Here is a tiny trained network, its code and every weight. The questions are about switching its units off for an input and a target symbol, where a switched-off unit gives its printed mean instead of its output.

import numpy as np


def w(rows, s, z=0):
    codes = np.array(rows[::2]) - 128.0
    scale = np.full(codes.shape[1], s)
    scale[-1] = z or s
    return codes * scale


def norm(h):
    return h / np.sqrt((h * h).mean(-1, keepdims=True) + 1e-5)


def f(y):
    return y / 2 * (1 + np.tanh(0.7978845608 * (y + 0.044715 * y**3)))


def softmax(a):
    e = np.exp(a - a.max(-1, keepdims=True))
    return e / e.sum(-1, keepdims=True)


def log_softmax(a):
    a = a - a.max(-1, keepdims=True)
    return a - np.log(np.exp(a).sum(-1, keepdims=True))


def net(x, mask):
    ids = ['ΔΠΨΩβγεθμξ'.index(c) for c in x.split()]
    T = len(ids)
    res = E[ids] + P[:T]
    r = norm(res)
    for j in range(2):
        rows = slice(2 * j, 2 * j + 2)
        q, k, v = (r @ M[0][rows].T for M in (Q, K, V))
        z = softmax(np.where(np.tri(T) > 0, q @ k.T / 2**0.5, -1e9)) @ v
        o = O[0][rows]
        res = res + np.where(mask[j], z, o[:, -1]) @ o[:, :-1]
    y = f(norm(res) @ A[0][:, :-1].T + A[0][:, -1])
    res = res + np.where(mask[2:6], y, B[0][:, -1]) @ B[0][:, :-1]
    return log_softmax(norm(res)[-1] @ U[:, :-1].T + U[:, -1])


Q, K, V, O, A, B = {}, {}, {}, {}, {}, {}
E = w([
[184,60,63,89,92],'Δ',
[80,171,252,159,120],'Π',
[183,165,118,2,104],'Ψ',
[52,117,91,45,65],'Ω',
[115,192,216,133,89],'β',
[174,154,92,102,184],'γ',
[107,169,207,78,153],'ε',
[173,164,207,147,138],'θ',
[119,136,160,107,152],'μ',
[131,171,53,165,164],'ξ',
],0.02)
P = w([
[99,1,220,106,253],'0',
[90,45,223,140,205],'1',
[97,69,211,150,181],'2',
[94,78,207,162,159],'3',
[97,86,204,175,137],'4',
[91,91,201,183,113],'5',
[93,105,198,191,90],'6',
[97,114,201,197,75],'7',
[90,126,195,206,57],'8',
[100,167,176,203,84],'9',
],0.0065)
Q[0] = w([
[75,107,219,173,67],'head 1',
[78,144,14,79,77],'head 1',
[177,92,26,97,110],'head 2',
[144,81,4,125,99],'head 2',
],0.011)
K[0] = w([
[153,107,117,78,65],'head 1',
[151,132,115,151,179],'head 1',
[140,154,132,167,254],'head 2',
[79,141,152,204,219],'head 2',
],0.016)
V[0] = w([
[96,106,53,67,109],'head 1',
[71,146,105,138,55],'head 1',
[246,187,126,73,148],'head 2',
[89,231,170,88,119],'head 2',
],0.011)
O[0] = w([
[107,164,144,65,169,74],'head 1',
[146,187,124,146,162,3],'head 1',
[248,145,172,140,129,180],'head 2',
[138,70,177,61,149,145],'head 2',
],0.014,0.004)
A[0] = w([
[183,23,124,112,53,254],'neuron 1',
[106,121,82,156,150,106],'neuron 2',
[66,249,79,166,54,16],'neuron 3',
[153,46,69,133,177,64],'neuron 4',
],0.014,0.005)
B[0] = w([
[133,156,27,122,123,254],'neuron 1',
[177,90,144,48,60,157],'neuron 2',
[177,208,142,180,131,186],'neuron 3',
[94,8,33,98,234,161],'neuron 4',
],0.013,0.011)
U = w([
[136,198,110,218,113,204],'Δ',
[82,69,153,212,115,254],'Π',
[191,129,188,86,110,174],'Ψ',
[55,189,116,89,171,202],'Ω',
[135,97,133,132,10,9],'β',
[120,135,111,113,88,10],'γ',
[127,87,144,49,105,118],'ε',
[180,93,76,206,90,102],'θ',
[87,77,49,150,200,228],'μ',
[102,176,91,75,63,25],'ξ',
],0.012,0.0025)

Each question gives the input, a string of symbols that net reads in full, and the target symbol t.
The units are the heads (2 rows each of Q, K, V and O) and the neurons (one row each of A and B). Each row of codes is followed by its name. A weight is (code - 128) times the scale printed after its matrix; where a second scale follows, it is the last column's (O, A, B and U).
mask holds one flag per unit, heads first, then neurons. A switched-off unit (its flag False) gives its mean, the last column of its rows in O or B, instead of its output. The means were averaged over made-up inputs and are rounded, as every weight is.
A unit's drop is (log p(t) with every unit on - log p(t) with that unit switched off) / (log p(t) with every unit on - log p(t) with every unit switched off).
The circuit of an input: a set's keep is (log p(t) with only the set's units on - log p(t) with every unit switched off) / (log p(t) with every unit on - log p(t) with every unit switched off). Starting from all 6 units, units are removed one at a time, each time the one whose removal leaves the highest keep (on an exact tie, the one counted first), for as long as the keep stays at least 0.8.
circuit, biggest first: the units of the circuit, biggest drop first
unit that matters most: the unit with the biggest drop
top k neurons: the k neurons with the biggest drops, biggest first
heads that matter: for each layer, one digit per head in row order, 1 if its drop is at least 0.15 and else 0, layers parted by /
drop of u: that unit's drop, to one decimal
input ξ Δ Ψ γ ξ γ β, target Ψ: circuit, biggest first	(head 2; head 1)
input ξ Ψ β, target Ψ: heads that matter	01
input μ μ Π Δ ξ γ Π ξ Π ε, target Δ: heads that matter	01
input μ γ ξ ε ε ξ Π Π ξ Π, target Π: circuit, biggest first	(head 2; head 1)
input ξ ξ γ ξ ε Ψ γ ε Δ, target μ: top 2 neurons	(neuron 4; neuron 3)
input γ θ γ ξ ξ ξ ξ Π Π μ, target μ: circuit, biggest first	(head 2; head 1)
input Ω Ψ Π ε Π μ Π ξ Π ε, target Ψ: top neuron	(neuron 1)
input Π γ ξ μ ε ε, target ε: heads that matter	11
input ξ θ β ξ ξ Π γ Ψ γ θ, target Ψ: heads that matter	01
input γ ε Ω Ω Π μ, target Ω: heads that matter	10
input ξ μ ξ ε ξ μ Π β μ, target μ: circuit, biggest first	(head 2; head 1; neuron 2)
input Ω Ω ξ Π θ θ μ β, target Ω: heads that matter	11
input Π ξ β, target β: top 3 neurons	(neuron 4; neuron 1; neuron 3)
input Δ ε μ θ, target Δ: unit that matters most	head 2
input ε ξ Ψ θ ξ ξ Π, target Ψ: drop of neuron 3	0.0
input Ω ξ ξ ξ Π Π θ, target Ω: drop of head 1	0.4
input Π Π Ψ θ β θ, target Ψ: drop of neuron 3	0.1
input Π γ ξ β, target β: drop of neuron 4	0.9
